Below is a small trained network, with its code and all its weights. Each question gives an input and a target symbol and asks what happens when units are switched off, that is, made to give their printed mean instead of their output.

import numpy as np


def w(rows, s, z=0):
    codes = np.array(rows[::2]) - 128.0
    scale = np.full(codes.shape[1], s)
    scale[-1] = z or s
    return codes * scale


def norm(h):
    return h / np.sqrt((h * h).mean(-1, keepdims=True) + 1e-5)


def f(y):
    return np.maximum(y, 0)


def softmax(a):
    e = np.exp(a - a.max(-1, keepdims=True))
    return e / e.sum(-1, keepdims=True)


def log_softmax(a):
    a = a - a.max(-1, keepdims=True)
    return a - np.log(np.exp(a).sum(-1, keepdims=True))


def net(x, mask):
    ids = ['βγεηθλπφψω'.index(c) for c in x.split()]
    T = len(ids)
    res = E[ids] + P[:T]
    u = 0
    for l in range(2):
        q, k, v = (norm(res) @ M[l].T for M in (Q, K, V))
        z = softmax(np.where(np.tri(T) > 0, q @ k.T / 3**0.5, -1e9)) @ v
        res = res + np.where(mask[u], z, O[l][:, -1]) @ O[l][:, :-1]
        u += 1
        y = f(norm(res) @ A[l][:, :-1].T + A[l][:, -1])
        res = res + np.where(mask[u : u + 8], y, B[l][:, -1]) @ B[l][:, :-1]
        u += 8
    return log_softmax(norm(res)[-1] @ U[:, :-1].T + U[:, -1])


Q, K, V, O, A, B = {}, {}, {}, {}, {}, {}
E = w([
[155,141,126,108,156,171],'β',
[142,167,151,102,112,38],'γ',
[121,128,144,88,165,87],'ε',
[174,196,154,104,82,103],'η',
[125,251,37,114,166,146],'θ',
[177,134,110,118,148,106],'λ',
[98,160,148,63,171,138],'π',
[156,135,139,88,152,79],'φ',
[189,112,148,109,195,161],'ψ',
[112,135,115,81,129,87],'ω',
],0.014)
P = w([
[123,91,141,171,23,164],'0',
[131,85,46,130,142,1],'1',
[138,77,86,123,159,7],'2',
[156,106,103,107,157,24],'3',
[171,128,135,110,172,18],'4',
[201,128,180,128,182,21],'5',
[217,152,176,121,199,38],'6',
],0.0062)
Q[0] = w([
[187,124,140,57,237,53],'0.h0',
[180,181,77,83,96,96],'0.h0',
[254,150,125,88,183,62],'0.h0',
],0.0065)
K[0] = w([
[76,49,163,113,78,155],'0.h0',
[211,85,196,178,109,180],'0.h0',
[159,98,187,114,1,246],'0.h0',
],0.0074)
V[0] = w([
[205,106,161,116,141,68],'0.h0',
[210,117,2,199,104,97],'0.h0',
[54,100,141,79,120,82],'0.h0',
],0.0091)
O[0] = w([
[205,66,111,28,173,200,255],'0.h0',
[77,52,2,145,154,177,24],'0.h0',
[150,209,76,63,81,138,99],'0.h0',
],0.0088,0.0022)
A[0] = w([
[137,96,110,81,178,183,158],'0.n0',
[101,142,99,116,147,185,136],'0.n1',
[81,131,159,155,130,190,253],'0.n2',
[124,180,138,116,193,83,115],'0.n3',
[92,96,125,106,142,101,49],'0.n4',
[80,194,93,160,170,138,164],'0.n5',
[169,174,76,139,148,115,121],'0.n6',
[91,99,194,251,163,92,56],'0.n7',
],0.011,0.0027)
B[0] = w([
[107,114,123,160,63,2,254],'0.n0',
[181,87,104,156,100,99,161],'0.n1',
[94,140,74,113,50,53,145],'0.n2',
[182,94,110,112,88,210,238],'0.n3',
[193,100,145,240,113,133,160],'0.n4',
[139,110,172,110,110,49,157],'0.n5',
[88,69,228,129,145,139,188],'0.n6',
[82,100,184,47,50,214,191],'0.n7',
],0.0092,0.0064)
Q[1] = w([
[233,80,216,88,80,108],'1.h0',
[62,214,157,188,248,187],'1.h0',
[104,45,166,139,107,117],'1.h0',
],0.012)
K[1] = w([
[8,139,109,112,64,174],'1.h0',
[160,112,107,111,208,15],'1.h0',
[138,188,39,161,98,161],'1.h0',
],0.011)
V[1] = w([
[98,62,175,167,90,12],'1.h0',
[128,81,105,180,174,125],'1.h0',
[2,197,40,158,119,65],'1.h0',
],0.0086)
O[1] = w([
[33,163,214,131,104,59,254],'1.h0',
[96,131,143,44,248,123,61],'1.h0',
[45,186,30,73,88,134,96],'1.h0',
],0.011,0.0069)
A[1] = w([
[203,173,143,147,117,133,239],'1.n0',
[83,51,35,132,255,129,254],'1.n1',
[133,121,200,55,153,77,102],'1.n2',
[175,148,78,59,73,196,114],'1.n3',
[180,123,116,64,188,104,220],'1.n4',
[110,62,165,162,69,127,224],'1.n5',
[125,101,197,145,145,129,118],'1.n6',
[210,184,173,36,215,113,112],'1.n7',
],0.0094,0.0018)
B[1] = w([
[83,81,1,67,104,42,217],'1.n0',
[245,134,107,88,173,31,203],'1.n1',
[56,169,179,73,124,183,228],'1.n2',
[159,46,60,109,166,192,152],'1.n3',
[150,77,149,28,11,128,166],'1.n4',
[77,129,70,179,94,142,254],'1.n5',
[76,54,98,141,157,147,200],'1.n6',
[116,159,153,45,79,125,177],'1.n7',
],0.0078,0.0073)
U = w([
[177,254,153,176,108,87,97],'β',
[105,84,102,129,66,77,254],'γ',
[88,145,216,136,239,172,173],'ε',
[203,136,149,23,149,208,121],'η',
[201,96,139,244,154,125,90],'θ',
[55,88,129,143,89,235,70],'λ',
[12,177,58,122,137,112,83],'π',
[128,130,6,121,97,200,97],'φ',
[106,78,159,11,98,119,81],'ψ',
[151,121,73,77,229,97,124],'ω',
],0.0069,0.0051)

Each question gives the input, a string of symbols that net reads in full, and the target symbol t.
The units are the heads (3 rows each of Q, K, V and O) and the neurons (one row each of A and B). Each row of codes is followed by its name. A weight is (code - 128) times the scale printed after its matrix; where a second scale follows, it is the last column's (O, A, B and U).
mask holds one flag per unit, layer by layer, with each layer's heads first. A switched-off unit (its flag False) gives its mean, the last column of its rows in O or B, instead of its output. The means were averaged over made-up inputs and are rounded, as every weight is.
A unit's drop is (log p(t) with every unit on - log p(t) with that unit switched off) / (log p(t) with every unit on - log p(t) with every unit switched off).
The circuit of an input: a set's keep is (log p(t) with only the set's units on - log p(t) with every unit switched off) / (log p(t) with every unit on - log p(t) with every unit switched off). Starting from the 12 units with the biggest drops (on a tie, the unit counted first), units are removed one at a time, each time the one whose removal leaves the highest keep (on an exact tie, the one counted first), for as long as the keep stays at least 0.8.
units of the circuit, in order: the units of the circuit, biggest drop first
most important unit: the unit with the biggest drop
top k neurons: the k neurons with the biggest drops, biggest first
top k neurons in layer l: the k neurons of layer l with the biggest drops, biggest first
drop when u is switched off: that unit's drop, to one decimal
input ψ λ ω π γ η, target ε: units of the circuit, in order => 1.h0; 0.h0
input λ γ π π φ, target ω: units of the circuit, in order => 0.h0; 1.h0
input θ π γ, target π: units of the circuit, in order => 0.h0; 1.h0
input π β ω φ λ, target β: units of the circuit, in order => 0.h0
input η φ β ω π β, target θ: units of the circuit, in order => 1.h0; 0.n0
input η ω γ η φ, target θ: top 2 neurons in layer 0 => 0.n0; 0.n4
input φ γ γ φ θ π θ, target ψ: top 2 neurons => 0.n0; 0.n6
input ω π θ ψ π φ, target φ: units of the circuit, in order => 0.h0; 1.h0; 0.n0; 1.n3
input ε θ β, target η: units of the circuit, in order => 0.h0; 0.n0
input π η φ ω θ, target β: top 2 neurons => 0.n7; 1.n4
input β γ π η π, target λ: top 2 neurons => 0.n7; 0.n0
input ω θ ω φ π, target φ: top 2 neurons in layer 0 => 0.n0; 0.n3
input β ω γ β, target λ: top 2 neurons => 0.n7; 0.n0
input ε ω λ π ε ω, target η: most important unit => 0.h0
input η ε β λ ω ε, target θ: drop when 1.h0 is switched off => 0.7
input ψ ω π, target ε: drop when 0.h0 is switched off => 0.2
input β η π λ γ λ, target λ: drop when 0.h0 is switched off => 0.4
input β γ λ, target λ: top 2 neurons => 0.n7; 0.n0
